Below are the code and all the weights of a small trained network. Each question names an input and a target symbol and asks about switching units off, where a switched-off unit gives its printed mean instead of its output.

import numpy as np


def w(rows, s, z=0):
    codes = np.array(rows[::2]) - 128.0
    scale = np.full(codes.shape[1], s)
    scale[-1] = z or s
    return codes * scale


def f(y):
    return y / 2 * (1 + np.tanh(0.7978845608 * (y + 0.044715 * y**3)))


def softmax(a):
    e = np.exp(a - a.max(-1, keepdims=True))
    return e / e.sum(-1, keepdims=True)


def log_softmax(a):
    a = a - a.max(-1, keepdims=True)
    return a - np.log(np.exp(a).sum(-1, keepdims=True))


def net(x, mask):
    ids = ['ΔΛΦΨΩβζηπτ'.index(c) for c in x.split()]
    T = len(ids)
    res = E[ids] + P[:T]
    r = res
    for j in range(2):
        rows = slice(4 * j, 4 * j + 4)
        q, k, v = (r @ M[0][rows].T for M in (Q, K, V))
        z = softmax(np.where(np.tri(T) > 0, q @ k.T / 4**0.5, -1e9)) @ v
        o = O[0][rows]
        res = res + np.where(mask[j], z, o[:, -1]) @ o[:, :-1]
    y = f(res @ A[0][:, :-1].T + A[0][:, -1])
    res = res + np.where(mask[2:10], y, B[0][:, -1]) @ B[0][:, :-1]
    return log_softmax(res[-1] @ U[:, :-1].T + U[:, -1])


Q, K, V, O, A, B = {}, {}, {}, {}, {}, {}
E = w([
[102,189,75,61,158,153,163,49,172],'Δ',
[176,52,137,176,111,50,84,137,202],'Λ',
[190,157,178,67,60,208,123,104,152],'Φ',
[109,4,125,170,105,131,109,120,99],'Ψ',
[67,81,81,157,153,115,195,73,130],'Ω',
[122,159,200,144,50,189,173,92,74],'β',
[154,104,142,124,142,154,67,179,134],'ζ',
[91,212,211,148,65,160,124,118,174],'η',
[110,91,133,79,136,175,112,201,83],'π',
[58,148,167,128,144,117,73,195,123],'τ',
],0.011)
P = w([
[63,147,3,77,56,60,66,85,97],'0',
[93,89,181,107,89,155,161,131,194],'1',
[100,102,184,128,88,154,155,122,189],'2',
[93,97,156,116,121,143,143,153,163],'3',
[117,100,154,130,133,152,138,144,153],'4',
[134,105,154,148,130,162,137,133,146],'5',
[143,102,157,152,140,161,137,134,128],'6',
[159,109,155,153,145,166,138,126,119],'7',
[170,108,156,159,142,171,138,125,106],'8',
[184,102,152,159,150,181,146,126,85],'9',
[146,128,165,173,150,149,135,118,108],'10',
[158,126,163,173,148,151,130,121,89],'11',
],0.0067)
Q[0] = w([
[108,91,230,92,87,187,61,243,89],'H1',
[123,48,26,172,225,68,123,116,100],'H1',
[124,51,142,106,191,106,48,242,109],'H1',
[135,132,220,152,1,199,145,94,136],'H1',
[31,48,158,164,176,202,97,156,98],'H2',
[203,73,163,212,38,42,98,125,128],'H2',
[130,54,112,161,94,123,217,44,186],'H2',
[134,151,249,110,2,205,184,69,196],'H2',
],0.0077)
K[0] = w([
[175,122,162,159,64,145,85,142,78],'H1',
[156,65,178,169,224,117,179,140,176],'H1',
[205,108,213,180,120,156,101,170,116],'H1',
[81,123,2,108,32,24,27,119,50],'H1',
[73,95,97,163,164,197,182,85,14],'H2',
[128,48,127,167,107,89,117,152,144],'H2',
[44,112,112,137,76,94,140,78,176],'H2',
[62,174,10,52,16,48,25,89,73],'H2',
],0.0093)
V[0] = w([
[55,160,158,197,126,135,221,93,79],'H1',
[21,98,86,181,132,13,118,158,86],'H1',
[172,1,65,83,106,133,125,113,64],'H1',
[100,222,139,76,136,87,63,165,222],'H1',
[120,81,177,69,80,206,33,229,76],'H2',
[170,49,123,209,166,39,43,172,172],'H2',
[157,134,157,170,59,138,75,86,156],'H2',
[153,128,122,186,118,46,37,116,192],'H2',
],0.0066)
O[0] = w([
[198,174,148,188,218,93,172,55,98,134],'H1',
[146,193,74,87,180,90,213,164,109,250],'H1',
[78,111,145,16,104,46,91,131,87,230],'H1',
[146,114,111,180,82,202,191,186,219,142],'H1',
[111,134,4,120,13,86,112,135,151,160],'H2',
[96,140,61,124,207,137,79,152,56,27],'H2',
[2,83,84,68,188,148,141,60,166,148],'H2',
[63,143,79,86,233,173,133,149,97,107],'H2',
],0.0071,0.0019)
A[0] = w([
[139,25,161,212,68,95,121,158,178,201],'N1',
[176,144,233,151,134,175,105,217,75,161],'N2',
[227,177,135,151,56,56,138,199,120,183],'N3',
[98,150,184,80,15,173,94,134,159,142],'N4',
[99,184,42,88,128,158,186,101,156,221],'N5',
[121,159,118,120,115,208,115,254,153,223],'N6',
[188,200,189,205,133,155,186,63,143,151],'N7',
[80,74,130,80,133,31,46,154,49,252],'N8',
],0.007,0.0023)
B[0] = w([
[71,144,60,35,56,69,228,169,226,232],'N1',
[72,188,219,35,140,189,219,254,203,186],'N2',
[215,242,117,128,62,32,158,219,105,161],'N3',
[164,83,198,181,88,144,31,93,87,253],'N4',
[84,105,18,91,125,98,201,130,197,194],'N5',
[140,156,105,211,163,225,71,171,23,221],'N6',
[175,85,153,185,219,114,76,69,94,228],'N7',
[214,33,140,165,177,105,135,116,164,221],'N8',
],0.0066,0.0051)
U = w([
[119,180,164,48,142,115,147,154,126,135],'Δ',
[102,138,127,150,126,173,68,118,38,136],'Λ',
[82,104,151,105,90,149,89,107,145,3],'Φ',
[189,101,170,219,174,106,14,68,45,173],'Ψ',
[143,116,172,134,143,161,138,182,148,17],'Ω',
[82,118,80,1,115,55,234,110,236,218],'β',
[159,69,102,229,166,157,115,98,130,243],'ζ',
[154,160,80,168,112,160,193,158,136,48],'η',
[172,168,107,142,87,58,111,159,107,88],'π',
[78,170,79,88,135,142,149,167,92,125],'τ',
],0.0084,0.0036)

Each question gives the input, a string of symbols that net reads in full, and the target symbol t.
The units are the heads (4 rows each of Q, K, V and O) and the neurons (one row each of A and B). Each row of codes is followed by its name. A weight is (code - 128) times the scale printed after its matrix; where a second scale follows, it is the last column's (O, A, B and U).
mask holds one flag per unit, heads first, then neurons. A switched-off unit (its flag False) gives its mean, the last column of its rows in O or B, instead of its output. The means were averaged over made-up inputs and are rounded, as every weight is.
A unit's drop is (log p(t) with every unit on - log p(t) with that unit switched off) / (log p(t) with every unit on - log p(t) with every unit switched off).
The circuit of an input: a set's keep is (log p(t) with only the set's units on - log p(t) with every unit switched off) / (log p(t) with every unit on - log p(t) with every unit switched off). Starting from all 10 units, units are removed one at a time, each time the one whose removal leaves the highest keep (on an exact tie, the one counted first), for as long as the keep stays at least 0.8.
circuit, biggest first: the units of the circuit, biggest drop first
most important unit: the unit with the biggest drop
k most important neurons: the k neurons with the biggest drops, biggest first
input Λ β β Λ Ω η, target τ: circuit, biggest first => [H2, H1]
input β τ ζ Ω β, target Ψ: circuit, biggest first => [N7, H1]
input Ω Φ Λ Λ Ψ Ω Ω Δ Λ Φ, target Δ: circuit, biggest first => [N2, H1, H2]
input ζ ζ β ζ η π π π τ Φ Λ, target β: circuit, biggest first => [N1]
input β τ π η Ω Φ η, target Ψ: circuit, biggest first => [N7, H1]
input Ψ Ψ τ π η Ω π β, target β: circuit, biggest first => [H1, N6]
input ζ π Ψ η Δ ζ Δ ζ η η, target Λ: circuit, biggest first => [N6, H1, N4, H2]
input π η Ω Ω Φ η β β, target π: circuit, biggest first => [H2, N3]
input Ω τ ζ Δ Δ τ Λ Δ Δ, target Ψ: circuit, biggest first => [H2, N1]
input Δ Λ Δ π Δ Ω Δ Δ Φ η Δ, target Ψ: circuit, biggest first => [H2, N7]
input Δ β Ψ π β π ζ Ψ π β β Δ, target ζ: 3 most important neurons => [N7, N1, N2]
input τ τ Λ Λ β η, target η: 3 most important neurons => [N5, N6, N3]
input ζ Ω ζ π π Ψ ζ Φ ζ Λ β, target Λ: 3 most important neurons => [N1, N4, N6]
input π τ Ψ Φ Λ Δ η Ω η τ π Δ, target ζ: most important unit => H1
input η Φ Δ π, target Φ: 4 most important neurons => [N4, N1, N6, N5]
input Φ ζ Φ, target Φ: 2 most important neurons => [N4, N1]
input Φ Φ ζ, target Φ: 2 most important neurons => [N4, N1]
input β ζ Ψ Ψ π Ω Λ Δ Ψ Φ, target Ψ: 4 most important neurons => [N7, N1, N4, N5]
input π ζ Φ Φ Ω Ω Φ π Ω, target Ψ: 2 most important neurons => [N1, N2]
input Ω Ω ζ β Δ Ω η Δ β Δ β, target Δ: 3 most important neurons => [N2, N4, N6]
